Below are the code and all the weights of a small trained network. Each question names an input and a target symbol and asks about switching units off, where a switched-off unit gives its printed mean instead of its output.

import numpy as np


def w(rows, s, z=0):
    codes = np.array(rows[::2]) - 128.0
    scale = np.full(codes.shape[1], s)
    scale[-1] = z or s
    return codes * scale


def norm(h):
    return h / np.sqrt((h * h).mean(-1, keepdims=True) + 1e-5)


def softmax(a):
    e = np.exp(a - a.max(-1, keepdims=True))
    return e / e.sum(-1, keepdims=True)


def log_softmax(a):
    a = a - a.max(-1, keepdims=True)
    return a - np.log(np.exp(a).sum(-1, keepdims=True))


def net(x, mask):
    ids = ['αβγδεηθξτφψω'.index(c) for c in x.split()]
    T = len(ids)
    res = E[ids] + P[:T]
    u = 0
    for l in range(2):
        r = norm(res)
        for j in range(3):
            rows = slice(2 * j, 2 * j + 2)
            q, k, v = (r @ M[l][rows].T for M in (Q, K, V))
            z = softmax(np.where(np.tri(T) > 0, q @ k.T / 2**0.5, -1e9)) @ v
            o = O[l][rows]
            res = res + np.where(mask[u + j], z, o[:, -1]) @ o[:, :-1]
        u += 3
    return log_softmax(norm(res)[-1] @ U[:, :-1].T + U[:, -1])


Q, K, V, O = {}, {}, {}, {}
E = w([
[173,138,12,97,143,152,97,46,211,83,92],'α',
[153,143,147,13,74,158,178,114,128,57,112],'β',
[145,137,151,147,247,75,105,129,138,142,89],'γ',
[81,83,161,69,158,89,155,54,156,111,140],'δ',
[150,177,144,99,160,140,169,103,229,136,172],'ε',
[182,163,130,84,88,1,143,120,163,101,147],'η',
[85,178,146,164,113,113,114,107,140,35,97],'θ',
[85,157,95,65,168,86,165,87,153,212,32],'ξ',
[196,102,104,130,132,134,239,49,109,122,115],'τ',
[143,148,104,51,156,108,92,138,85,126,141],'φ',
[137,169,161,105,134,69,146,198,87,93,39],'ψ',
[170,132,207,149,99,175,39,114,117,199,123],'ω',
],0.0057)
P = w([
[109,101,111,207,89,193,150,149,126,161,210],'0',
[107,68,107,50,98,5,102,150,181,54,96],'1',
[128,92,119,59,121,33,106,133,196,47,79],'2',
[139,102,137,63,133,37,109,123,197,45,60],'3',
[150,128,134,62,135,56,102,107,186,32,52],'4',
[163,142,145,55,135,52,111,95,174,42,41],'5',
[174,169,142,59,144,56,111,83,160,41,39],'6',
[181,196,144,45,135,50,111,70,142,35,40],'7',
[184,228,155,61,167,72,137,46,127,41,28],'8',
[191,236,160,51,157,65,132,33,123,34,34],'9',
],0.0026)
Q[0] = w([
[51,104,137,136,150,129,115,179,92,133,127],'L0H0',
[65,84,123,159,135,126,106,152,82,144,159],'L0H0',
[171,182,145,113,212,117,99,64,130,111,44],'L0H1',
[125,126,159,149,156,2,54,105,101,133,50],'L0H1',
[78,109,213,68,139,194,31,122,84,136,80],'L0H2',
[114,201,157,45,177,129,101,64,122,42,25],'L0H2',
],0.0064)
K[0] = w([
[119,164,88,104,163,119,161,118,126,105,143],'L0H0',
[137,123,104,101,150,98,149,118,130,80,120],'L0H0',
[111,152,153,136,90,185,90,87,88,181,147],'L0H1',
[179,166,235,110,73,123,37,107,105,152,72],'L0H1',
[238,184,204,92,86,151,67,1,115,161,42],'L0H2',
[126,118,171,166,108,214,88,65,74,214,164],'L0H2',
],0.0078)
V[0] = w([
[196,102,227,167,69,96,44,66,125,186,58],'L0H0',
[128,149,198,65,108,182,4,144,103,193,150],'L0H0',
[162,113,214,125,79,191,43,124,145,214,114],'L0H1',
[151,136,163,145,93,139,121,252,93,134,88],'L0H1',
[199,120,213,173,117,104,39,164,65,137,142],'L0H2',
[130,56,115,230,95,123,112,124,112,170,142],'L0H2',
],0.0039)
O[0] = w([
[255,180,143,66,144,161,197,179,176,62,149,249],'L0H0',
[214,78,163,179,125,134,216,170,188,101,68,199],'L0H0',
[99,123,118,161,65,16,76,44,62,169,164,254],'L0H1',
[146,124,47,152,115,128,122,5,200,183,178,136],'L0H1',
[15,137,142,60,160,232,110,101,116,110,103,198],'L0H2',
[148,96,173,51,69,173,52,145,94,210,150,129],'L0H2',
],0.0045,0.0053)
Q[1] = w([
[27,123,91,162,75,80,47,55,25,213,168],'L1H0',
[20,71,107,228,165,218,121,167,59,218,209],'L1H0',
[144,54,136,179,103,182,225,166,133,166,207],'L1H1',
[244,169,187,93,208,165,216,187,182,50,74],'L1H1',
[35,119,96,125,80,86,45,50,12,173,157],'L1H2',
[35,77,90,254,44,167,126,104,35,253,191],'L1H2',
],0.0059)
K[1] = w([
[217,137,247,65,153,72,71,1,122,102,84],'L1H0',
[128,106,112,66,128,105,146,130,166,81,85],'L1H0',
[149,100,141,124,160,119,183,153,187,93,102],'L1H1',
[131,121,99,176,129,182,175,197,148,134,203],'L1H1',
[187,217,242,53,80,97,76,19,149,97,70],'L1H2',
[176,92,127,71,140,67,100,120,182,102,51],'L1H2',
],0.0097)
V[1] = w([
[113,121,131,144,170,78,178,79,140,255,135],'L1H0',
[194,133,61,57,114,110,160,145,130,158,43],'L1H0',
[152,43,180,166,124,89,119,167,136,104,67],'L1H1',
[153,144,182,54,93,57,172,129,97,84,177],'L1H1',
[98,83,99,174,63,159,205,90,70,96,135],'L1H2',
[147,171,135,179,94,124,146,86,225,113,142],'L1H2',
],0.0057)
O[1] = w([
[155,68,120,150,188,179,128,112,67,82,165,211],'L1H0',
[140,149,154,127,165,97,1,122,167,70,174,3],'L1H0',
[57,142,233,163,117,82,126,95,62,108,131,125],'L1H1',
[117,198,121,208,170,193,137,192,81,159,143,217],'L1H1',
[68,180,74,146,88,166,94,56,89,160,199,141],'L1H2',
[160,97,142,233,98,146,140,101,180,148,123,183],'L1H2',
],0.0061,0.003)
U = w([
[145,141,137,128,73,3,100,157,174,132,175,176],'α',
[63,182,94,208,100,139,113,105,151,101,158,252],'β',
[111,69,169,54,147,199,125,176,139,89,59,78],'γ',
[85,174,164,138,110,100,149,185,50,136,106,115],'δ',
[155,72,105,200,131,134,198,128,79,129,114,88],'ε',
[127,188,136,158,180,159,144,206,212,142,142,130],'η',
[85,140,93,105,92,125,161,120,171,222,74,64],'θ',
[146,107,145,171,204,102,77,122,105,91,157,158],'ξ',
[142,153,63,79,132,154,89,151,86,155,176,219],'τ',
[57,87,158,88,124,121,142,52,121,103,176,91],'φ',
[166,79,47,138,122,156,95,92,190,94,124,3],'ψ',
[179,138,203,131,86,164,97,106,135,169,106,138],'ω',
],0.0079,0.0014)

Each question gives the input, a string of symbols that net reads in full, and the target symbol t.
The units are the heads (2 rows each of Q, K, V and O). Each row of codes is followed by its name. A weight is (code - 128) times the scale printed after its matrix; where a second scale follows, it is the last column's (O and U).
mask holds one flag per head, layer by layer. A switched-off head (its flag False) gives its mean, the last column of its rows in O, instead of its output. The means were averaged over made-up inputs and are rounded, as every weight is.
A unit's drop is (log p(t) with every unit on - log p(t) with that unit switched off) / (log p(t) with every unit on - log p(t) with every unit switched off).
The circuit of an input: a set's keep is (log p(t) with only the set's units on - log p(t) with every unit switched off) / (log p(t) with every unit on - log p(t) with every unit switched off). Starting from all 6 units, units are removed one at a time, each time the one whose removal leaves the highest keep (on an exact tie, the one counted first), for as long as the keep stays at least 0.8.
units of the circuit, in order: the units of the circuit, biggest drop first
unit that matters most: the unit with the biggest drop
heads that matter: for each layer, one digit per head in row order, 1 if its drop is at least 0.15 and else 0, layers parted by /
drop when u is switched off: that unit's drop, to one decimal
input φ τ α θ β, target φ: units of the circuit, in order -> (L0H0, L1H1)
input ψ τ φ ψ α τ γ β, target ψ: unit that matters most -> L0H1
input η θ ξ γ γ β τ η ξ γ, target η: units of the circuit, in order -> (L0H1, L1H1, L1H0)
input ε ω φ γ ω θ φ δ β η, target ε: units of the circuit, in order -> (L0H0, L1H0)
input ξ ψ η τ ε η ψ θ α, target ξ: units of the circuit, in order -> (L0H2, L1H0, L0H1, L0H0)
input ε γ β γ α ε ψ η, target ε: heads that matter -> 111 / 100
input ω η α γ γ ξ ω β ξ φ, target ω: units of the circuit, in order -> (L0H0, L0H2, L0H1, L1H2)
input γ φ ψ ε τ ψ γ, target γ: heads that matter -> 110 / 001
input ε θ τ θ β, target ε: units of the circuit, in order -> (L0H2, L0H0, L1H0, L0H1)
input τ ω β ω η τ η γ, target τ: units of the circuit, in order -> (L0H0, L1H2, L0H1, L1H1)
input η ξ β, target η: units of the circuit, in order -> (L1H1, L1H0)
input ε ε γ δ, target ε: units of the circuit, in order -> (L0H2, L0H0, L0H1, L1H0)
input φ φ ψ, target φ: units of the circuit, in order -> (L0H0, L1H1, L0H1, L1H2)
input η γ γ ξ γ ξ τ, target η: unit that matters most -> L0H1
input ε δ ε ξ, target ε: units of the circuit, in order -> (L0H2, L0H0, L1H0, L0H1)
input φ τ ε θ τ, target φ: units of the circuit, in order -> (L0H0, L0H1, L1H1)
input γ γ γ γ α ε γ ε τ, target γ: heads that matter -> 010 / 001
input ω ω η γ η φ ψ, target ω: heads that matter -> 111 / 001
input ψ ψ φ η ξ θ τ β γ δ, target ψ: heads that matter -> 110 / 010
input ε θ θ ψ, target ε: units of the circuit, in order -> (L0H0, L0H2, L0H1, L1H0)
input β α τ ω ω, target β: units of the circuit, in order -> (L0H0, L1H2, L0H2, L0H1)
input β ε ψ β γ θ ε φ ψ δ, target β: unit that matters most -> L0H2
input δ τ φ ε φ θ ξ, target δ: heads that matter -> 111 / 010
input τ ψ γ ε γ, target τ: heads that matter -> 110 / 001
input α ψ β δ ε ψ ε θ, target α: heads that matter -> 111 / 100
input φ ξ β α, target φ: drop when L0H0 is switched off -> 1.5
input τ τ γ θ η φ, target τ: drop when L0H2 is switched off -> 0.2
